Here is a tiny trained network, its code and every weight. The questions are about switching its units off for an input and a target symbol, where a switched-off unit gives its printed mean instead of its output.

import numpy as np


def w(rows, s, z=0):
    codes = np.array(rows[::2]) - 128.0
    scale = np.full(codes.shape[1], s)
    scale[-1] = z or s
    return codes * scale


def f(y):
    return np.maximum(y, 0)


def softmax(a):
    e = np.exp(a - a.max(-1, keepdims=True))
    return e / e.sum(-1, keepdims=True)


def log_softmax(a):
    a = a - a.max(-1, keepdims=True)
    return a - np.log(np.exp(a).sum(-1, keepdims=True))


def net(x, mask):
    ids = ['αβζθστφψ'.index(c) for c in x.split()]
    T = len(ids)
    res = E[ids] + P[:T]
    u = 0
    for l in range(2):
        r = res
        for j in range(3):
            rows = slice(3 * j, 3 * j + 3)
            q, k, v = (r @ M[l][rows].T for M in (Q, K, V))
            z = softmax(np.where(np.tri(T) > 0, q @ k.T / 3**0.5, -1e9)) @ v
            o = O[l][rows]
            res = res + np.where(mask[u + j], z, o[:, -1]) @ o[:, :-1]
        u += 3
        y = f(res @ A[l][:, :-1].T + A[l][:, -1])
        res = res + np.where(mask[u : u + 8], y, B[l][:, -1]) @ B[l][:, :-1]
        u += 8
    return log_softmax(res[-1] @ U[:, :-1].T + U[:, -1])


Q, K, V, O, A, B = {}, {}, {}, {}, {}, {}
E = w([
[218,128,104,154,90,58,115],'α',
[99,59,139,115,78,125,119],'β',
[81,3,162,74,198,100,134],'ζ',
[144,254,113,99,95,71,138],'θ',
[78,58,182,26,138,143,135],'σ',
[55,42,151,119,242,78,127],'τ',
[149,185,170,131,174,48,107],'φ',
[53,103,141,84,116,105,166],'ψ',
],0.018)
P = w([
[127,131,103,162,125,105,188],'0',
[156,166,104,79,148,128,90],'1',
[147,171,89,61,157,106,92],'2',
[131,128,161,128,136,124,114],'3',
[125,111,185,158,136,114,126],'4',
[126,120,158,131,134,109,97],'5',
[130,128,143,106,105,137,8],'6',
[135,144,108,120,130,102,114],'7',
[127,75,150,178,103,163,114],'8',
],0.013)
Q[0] = w([
[26,140,135,181,93,140,188],'L0H0',
[98,73,193,146,104,235,150],'L0H0',
[118,237,136,117,131,213,92],'L0H0',
[80,99,151,206,167,255,230],'L0H1',
[158,168,84,77,202,90,131],'L0H1',
[109,254,106,65,174,198,110],'L0H1',
[185,176,232,116,49,182,220],'L0H2',
[9,32,102,48,43,107,153],'L0H2',
[161,85,18,154,99,104,56],'L0H2',
],0.0076)
K[0] = w([
[117,143,112,127,102,171,103],'L0H0',
[140,117,106,157,92,111,75],'L0H0',
[181,99,84,145,160,78,162],'L0H0',
[89,145,111,54,123,206,83],'L0H1',
[117,144,167,181,113,140,187],'L0H1',
[147,127,129,125,162,146,248],'L0H1',
[130,196,137,117,80,70,158],'L0H2',
[80,112,167,147,96,137,163],'L0H2',
[154,102,133,104,122,149,99],'L0H2',
],0.013)
V[0] = w([
[41,208,198,65,128,78,129],'L0H0',
[132,91,103,140,92,93,60],'L0H0',
[137,133,56,142,201,129,73],'L0H0',
[86,218,128,51,1,97,143],'L0H1',
[127,145,117,111,61,94,16],'L0H1',
[117,203,61,141,172,103,139],'L0H1',
[87,208,192,145,105,99,42],'L0H2',
[109,191,136,120,110,3,189],'L0H2',
[134,114,137,235,140,160,227],'L0H2',
],0.006)
O[0] = w([
[87,157,130,137,137,231,67,233],'L0H0',
[88,42,190,130,50,189,95,148],'L0H0',
[217,81,110,115,157,89,151,139],'L0H0',
[84,158,80,126,143,211,110,147],'L0H1',
[156,140,151,149,96,162,72,188],'L0H1',
[169,167,57,221,194,178,207,173],'L0H1',
[200,2,144,130,185,135,117,156],'L0H2',
[161,91,74,223,109,85,114,255],'L0H2',
[54,115,161,140,130,51,182,17],'L0H2',
],0.0057,0.0049)
A[0] = w([
[203,194,165,225,149,209,95,138],'L0N0',
[218,103,109,139,159,152,130,90],'L0N1',
[171,161,153,121,182,107,89,117],'L0N2',
[184,1,100,93,160,140,38,252],'L0N3',
[132,71,191,92,145,131,186,34],'L0N4',
[55,111,151,113,8,243,171,202],'L0N5',
[66,129,191,10,133,122,104,10],'L0N6',
[201,176,97,27,119,127,191,45],'L0N7',
],0.0069,0.0028)
B[0] = w([
[161,162,141,55,85,3,125,206],'L0N0',
[87,114,159,92,52,159,104,178],'L0N1',
[149,130,100,184,36,145,119,180],'L0N2',
[94,213,126,122,123,131,133,244],'L0N3',
[128,131,173,108,101,88,196,146],'L0N4',
[135,64,58,164,214,127,101,156],'L0N5',
[158,83,89,61,106,117,189,165],'L0N6',
[113,98,188,142,116,129,106,143],'L0N7',
],0.008,0.011)
Q[1] = w([
[163,172,72,115,103,126,183],'L1H0',
[189,222,73,114,123,73,103],'L1H0',
[158,96,196,191,128,160,179],'L1H0',
[119,120,89,94,177,186,71],'L1H1',
[142,216,72,76,94,61,101],'L1H1',
[141,159,93,130,142,114,137],'L1H1',
[132,128,78,88,167,150,100],'L1H2',
[59,115,135,141,138,250,178],'L1H2',
[131,155,142,135,82,111,102],'L1H2',
],0.012)
K[1] = w([
[67,109,36,167,141,117,154],'L1H0',
[136,93,58,157,132,10,254],'L1H0',
[140,231,30,60,148,204,100],'L1H0',
[85,94,212,177,79,190,86],'L1H1',
[121,117,102,244,133,55,200],'L1H1',
[145,95,97,147,109,179,238],'L1H1',
[90,122,188,102,193,141,85],'L1H2',
[154,56,175,112,129,227,41],'L1H2',
[136,154,72,172,133,110,156],'L1H2',
],0.0096)
V[1] = w([
[145,136,191,138,148,75,96],'L1H0',
[122,196,175,77,201,92,204],'L1H0',
[103,182,138,206,254,122,53],'L1H0',
[126,95,115,123,169,113,99],'L1H1',
[107,194,95,58,113,94,207],'L1H1',
[233,115,157,130,128,126,120],'L1H1',
[208,120,120,92,128,134,170],'L1H2',
[153,79,110,193,141,124,203],'L1H2',
[93,142,73,87,101,165,132],'L1H2',
],0.011)
O[1] = w([
[197,62,115,179,75,185,179,193],'L1H0',
[76,30,219,70,106,217,231,162],'L1H0',
[163,238,76,107,12,154,213,22],'L1H0',
[72,174,219,95,201,103,144,114],'L1H1',
[136,31,80,180,104,200,105,255],'L1H1',
[255,56,118,100,236,87,143,165],'L1H1',
[143,122,72,130,71,121,69,173],'L1H2',
[35,161,30,27,68,131,203,203],'L1H2',
[90,161,64,157,123,189,27,92],'L1H2',
],0.0062,0.0091)
A[1] = w([
[156,102,122,185,70,156,135,132],'L1N0',
[147,53,121,98,162,147,69,33],'L1N1',
[91,89,80,179,253,140,33,32],'L1N2',
[184,104,215,132,196,199,163,194],'L1N3',
[96,133,91,81,145,230,213,119],'L1N4',
[120,90,221,186,77,115,93,211],'L1N5',
[16,71,136,95,160,251,84,1],'L1N6',
[169,206,162,164,16,136,78,121],'L1N7',
],0.0067,0.0037)
B[1] = w([
[145,147,27,85,134,124,138,203],'L1N0',
[109,138,207,175,72,157,180,224],'L1N1',
[177,166,254,6,124,123,91,223],'L1N2',
[30,159,58,155,125,163,70,189],'L1N3',
[85,164,81,105,247,146,98,171],'L1N4',
[96,115,93,106,166,156,175,220],'L1N5',
[230,176,106,251,86,15,186,254],'L1N6',
[129,132,151,176,211,153,152,240],'L1N7',
],0.0077,0.0087)
U = w([
[136,76,138,120,159,169,152,205],'α',
[72,109,60,100,83,41,108,123],'β',
[95,95,128,200,83,132,178,134],'ζ',
[151,173,109,208,191,135,179,75],'θ',
[197,188,156,159,110,129,253,3],'σ',
[73,122,104,103,114,146,190,164],'τ',
[141,98,50,184,190,220,148,223],'φ',
[71,179,109,173,73,124,157,107],'ψ',
],0.0057,0.0027)

Each question gives the input, a string of symbols that net reads in full, and the target symbol t.
The units are the heads (3 rows each of Q, K, V and O) and the neurons (one row each of A and B). Each row of codes is followed by its name. A weight is (code - 128) times the scale printed after its matrix; where a second scale follows, it is the last column's (O, A, B and U).
mask holds one flag per unit, layer by layer, with each layer's heads first. A switched-off unit (its flag False) gives its mean, the last column of its rows in O or B, instead of its output. The means were averaged over made-up inputs and are rounded, as every weight is.
A unit's drop is (log p(t) with every unit on - log p(t) with that unit switched off) / (log p(t) with every unit on - log p(t) with every unit switched off).
The circuit of an input: a set's keep is (log p(t) with only the set's units on - log p(t) with every unit switched off) / (log p(t) with every unit on - log p(t) with every unit switched off). Starting from the 12 units with the biggest drops (on a tie, the unit counted first), units are removed one at a time, each time the one whose removal leaves the highest keep (on an exact tie, the one counted first), for as long as the keep stays at least 0.8.
units of the circuit, in order: the units of the circuit, biggest drop first
top k neurons: the k neurons with the biggest drops, biggest first
k most important neurons of layer l: the k neurons of layer l with the biggest drops, biggest first
heads that matter: for each layer, one digit per head in row order, 1 if its drop is at least 0.15 and else 0, layers parted by /
input α α θ φ α α ψ α θ, target β: top 2 neurons : L0N0, L0N3
input β α τ φ φ θ α θ, target θ: units of the circuit, in order : L1H2, L1H0
input β ζ β σ α α φ, target θ: heads that matter : 000 / 111
input σ ζ τ φ α α φ φ, target α: 2 most important neurons of layer 1 : L1N2, L1N6
input θ α θ φ, target φ: units of the circuit, in order : L1H1, L1H2
input τ θ α β φ α τ α α, target τ: most important neuron of layer 0 : L0N0
input ψ α β τ φ α σ, target φ: heads that matter : 000 / 101
input φ ζ θ θ φ, target σ: units of the circuit, in order : L1H0, L0N0
input α σ β, target α: heads that matter : 000 / 111
input σ α α φ ψ α φ θ, target α: units of the circuit, in order : L0N6, L0H1, L1H0, L1N2
input τ α φ τ α φ α, target τ: heads that matter : 010 / 101
input φ θ φ α, target σ: units of the circuit, in order : L1H0, L0H2, L1H2
input α α α α α α α α, target β: units of the circuit, in order : L1H2, L0H0, L1H0
input σ β ζ φ α α α, target α: top 2 neurons : L0N6, L1N6
input ζ β α α φ τ φ φ θ, target ζ: 2 most important neurons of layer 0 : L0N4, L0N6
input σ α β ζ φ φ α θ, target α: top 3 neurons : L0N6, L1N2, L1N6
input β α ψ ζ α, target θ: units of the circuit, in order : L0N5, L1N7, L1H0, L1H2
input φ θ φ τ ψ φ, target σ: units of the circuit, in order : L1H0, L0H2, L1H2
input α σ τ θ θ α φ β, target α: 2 most important neurons of layer 1 : L1N2, L1N6
input τ θ φ θ, target τ: heads that matter : 011 / 101
input θ σ α, target φ: units of the circuit, in order : L1H1, L0H1
input α α φ ζ ψ, target φ: heads that matter : 100 / 100
input β τ σ, target β: 2 most important neurons of layer 0 : L0N6, L0N5
input φ φ φ ζ φ σ σ α ζ, target σ: top 3 neurons : L1N6, L0N0, L1N2
input β σ σ φ α φ φ θ β, target φ: heads that matter : 000 / 100
input α θ τ, target α: units of the circuit, in order : L1N2, L1H2
